Here is a tiny trained network, its code and every weight. The questions are about switching its units off for an input and a class, where a switched-off unit gives its printed mean instead of its output.

import numpy as np


def w(rows, s, z=0):
    codes = np.array(rows[::2]) - 128.0
    scale = np.full(codes.shape[1], s)
    scale[-1] = z or s
    return codes * scale


def f(y):
    return y / 2 * (1 + np.tanh(0.7978845608 * (y + 0.044715 * y**3)))


def log_softmax(a):
    a = a - a.max(-1, keepdims=True)
    return a - np.log(np.exp(a).sum(-1, keepdims=True))


def net(x, mask):
    res = np.array(x, float).reshape(1, 6) / 4 @ E
    y = f(res @ A[0][:, :-1].T + A[0][:, -1])
    res = res + np.where(mask, y, B[0][:, -1]) @ B[0][:, :-1]
    return log_softmax(res[-1] @ U[:, :-1].T + U[:, -1])


A, B = {}, {}
E = w([
[93,233,83,101],'x0',
[13,88,106,117],'x1',
[146,113,12,184],'x2',
[127,128,128,128],'x3',
[128,128,128,129],'x4',
[129,128,128,130],'x5',
],0.011)
A[0] = w([
[123,107,126,102,124],'neuron 1',
[145,129,136,131,122],'neuron 2',
[191,122,55,143,99],'neuron 3',
[134,124,133,123,109],'neuron 4',
[158,131,179,82,135],'neuron 5',
[81,141,128,103,28],'neuron 6',
[105,108,96,148,44],'neuron 7',
[172,130,173,147,232],'neuron 8',
[118,100,89,144,17],'neuron 9',
[121,123,128,128,42],'neuron 10',
[146,104,93,131,77],'neuron 11',
[172,68,13,159,57],'neuron 12',
[112,172,141,140,75],'neuron 13',
[130,196,3,140,16],'neuron 14',
[118,191,38,149,25],'neuron 15',
[146,208,110,112,99],'neuron 16',
[21,140,84,124,51],'neuron 17',
[96,111,145,127,114],'neuron 18',
[86,255,133,117,83],'neuron 19',
[5,61,137,111,95],'neuron 20',
[148,93,59,181,92],'neuron 21',
[135,113,107,133,80],'neuron 22',
[113,106,116,127,50],'neuron 23',
[128,136,121,114,138],'neuron 24',
[25,85,120,120,186],'neuron 25',
[78,178,124,124,2],'neuron 26',
[125,179,40,131,28],'neuron 27',
[108,149,131,146,104],'neuron 28',
[142,152,95,106,117],'neuron 29',
[91,247,123,102,101],'neuron 30',
[118,112,132,113,66],'neuron 31',
[74,113,161,130,28],'neuron 32',
[39,92,61,122,88],'neuron 33',
[135,135,111,105,155],'neuron 34',
],0.017,0.0045)
B[0] = w([
[149,130,113,133,135],'neuron 1',
[107,122,139,136,136],'neuron 2',
[70,155,82,37,208],'neuron 3',
[129,125,129,131,127],'neuron 4',
[90,67,107,169,200],'neuron 5',
[179,151,145,161,150],'neuron 6',
[153,85,116,130,154],'neuron 7',
[30,102,125,194,202],'neuron 8',
[151,80,134,117,155],'neuron 9',
[153,129,132,117,119],'neuron 10',
[124,105,143,102,153],'neuron 11',
[114,70,181,16,252],'neuron 12',
[141,133,163,120,143],'neuron 13',
[114,181,1,203,243],'neuron 14',
[123,159,34,198,214],'neuron 15',
[106,216,152,93,188],'neuron 16',
[194,75,169,236,213],'neuron 17',
[165,145,107,124,150],'neuron 18',
[120,142,246,97,225],'neuron 19',
[230,222,106,41,244],'neuron 20',
[108,67,149,62,217],'neuron 21',
[134,109,134,112,137],'neuron 22',
[166,118,114,112,133],'neuron 23',
[128,139,136,135,133],'neuron 24',
[252,148,108,104,236],'neuron 25',
[168,102,175,172,158],'neuron 26',
[120,160,39,180,204],'neuron 27',
[149,146,135,133,132],'neuron 28',
[113,170,119,115,152],'neuron 29',
[126,157,249,128,226],'neuron 30',
[157,138,123,120,128],'neuron 31',
[179,175,114,103,159],'neuron 32',
[184,10,121,195,225],'neuron 33',
[117,144,132,133,138],'neuron 34',
],0.042,0.013)
U = w([
[44,48,124,238,254],'0',
[37,170,254,126,89],'1',
[196,197,66,88,227],'2',
[205,134,247,140,83],'3',
[32,58,142,24,115],'4',
[80,198,57,159,113],'5',
[199,5,131,36,64],'6',
[179,97,61,230,80],'7',
],0.0052,0.0096)

Each question gives the input, the list of numbers given to net, and the class t.
The units are the neurons (one row each of A and B). Each row of codes is followed by its name. A weight is (code - 128) times the scale printed after its matrix; where a second scale follows, it is the last column's (A, B and U).
mask holds one flag per neuron, in row order. A switched-off neuron (its flag False) gives its mean, the last column of its row in B, instead of its output. The means were averaged over made-up inputs and are rounded, as every weight is.
A unit's drop is (log p(t) with every unit on - log p(t) with that unit switched off) / (log p(t) with every unit on - log p(t) with every unit switched off).
most important unit: the unit with the biggest drop
k most important neurons: the k neurons with the biggest drops, biggest first
drop of u: that unit's drop, to one decimal
input [5,-8,1,2,8,-4], class 5: most important unit : neuron 14
input [0,-8,-1,7,6,8], class 0: 2 most important neurons : [neuron 12; neuron 20]
input [-3,-1,-1,-2,4,5], class 0: 2 most important neurons : [neuron 20; neuron 12]
input [0,-3,7,-7,8,7], class 4: 2 most important neurons : [neuron 12; neuron 21]
input [0,-4,5,-3,-6,-8], class 4: 2 most important neurons : [neuron 12; neuron 21]
input [8,8,-1,-5,8,-3], class 3: 2 most important neurons : [neuron 19; neuron 30]
input [0,5,5,1,2,7], class 6: 2 most important neurons : [neuron 12; neuron 21]
input [-2,1,5,-1,7,1], class 6: 2 most important neurons : [neuron 8; neuron 16]
input [8,-4,2,-2,6,-2], class 5: 2 most important neurons : [neuron 14; neuron 15]
input [0,-8,8,0,7,5], class 4: 3 most important neurons : [neuron 12; neuron 21; neuron 3]
input [0,2,7,-1,4,-7], class 6: 3 most important neurons : [neuron 12; neuron 21; neuron 3]
input [6,1,7,0,-6,-2], class 7: 2 most important neurons : [neuron 33; neuron 17]
input [1,-6,-4,-8,4,1], class 1: drop of neuron 15 : 0.2
input [1,-3,0,0,4,5], class 1: drop of neuron 33 : 0.3
input [6,5,6,-4,-4,-5], class 7: drop of neuron 18 : 0.0
input [-2,0,8,-1,-3,1], class 4: most important unit : neuron 3
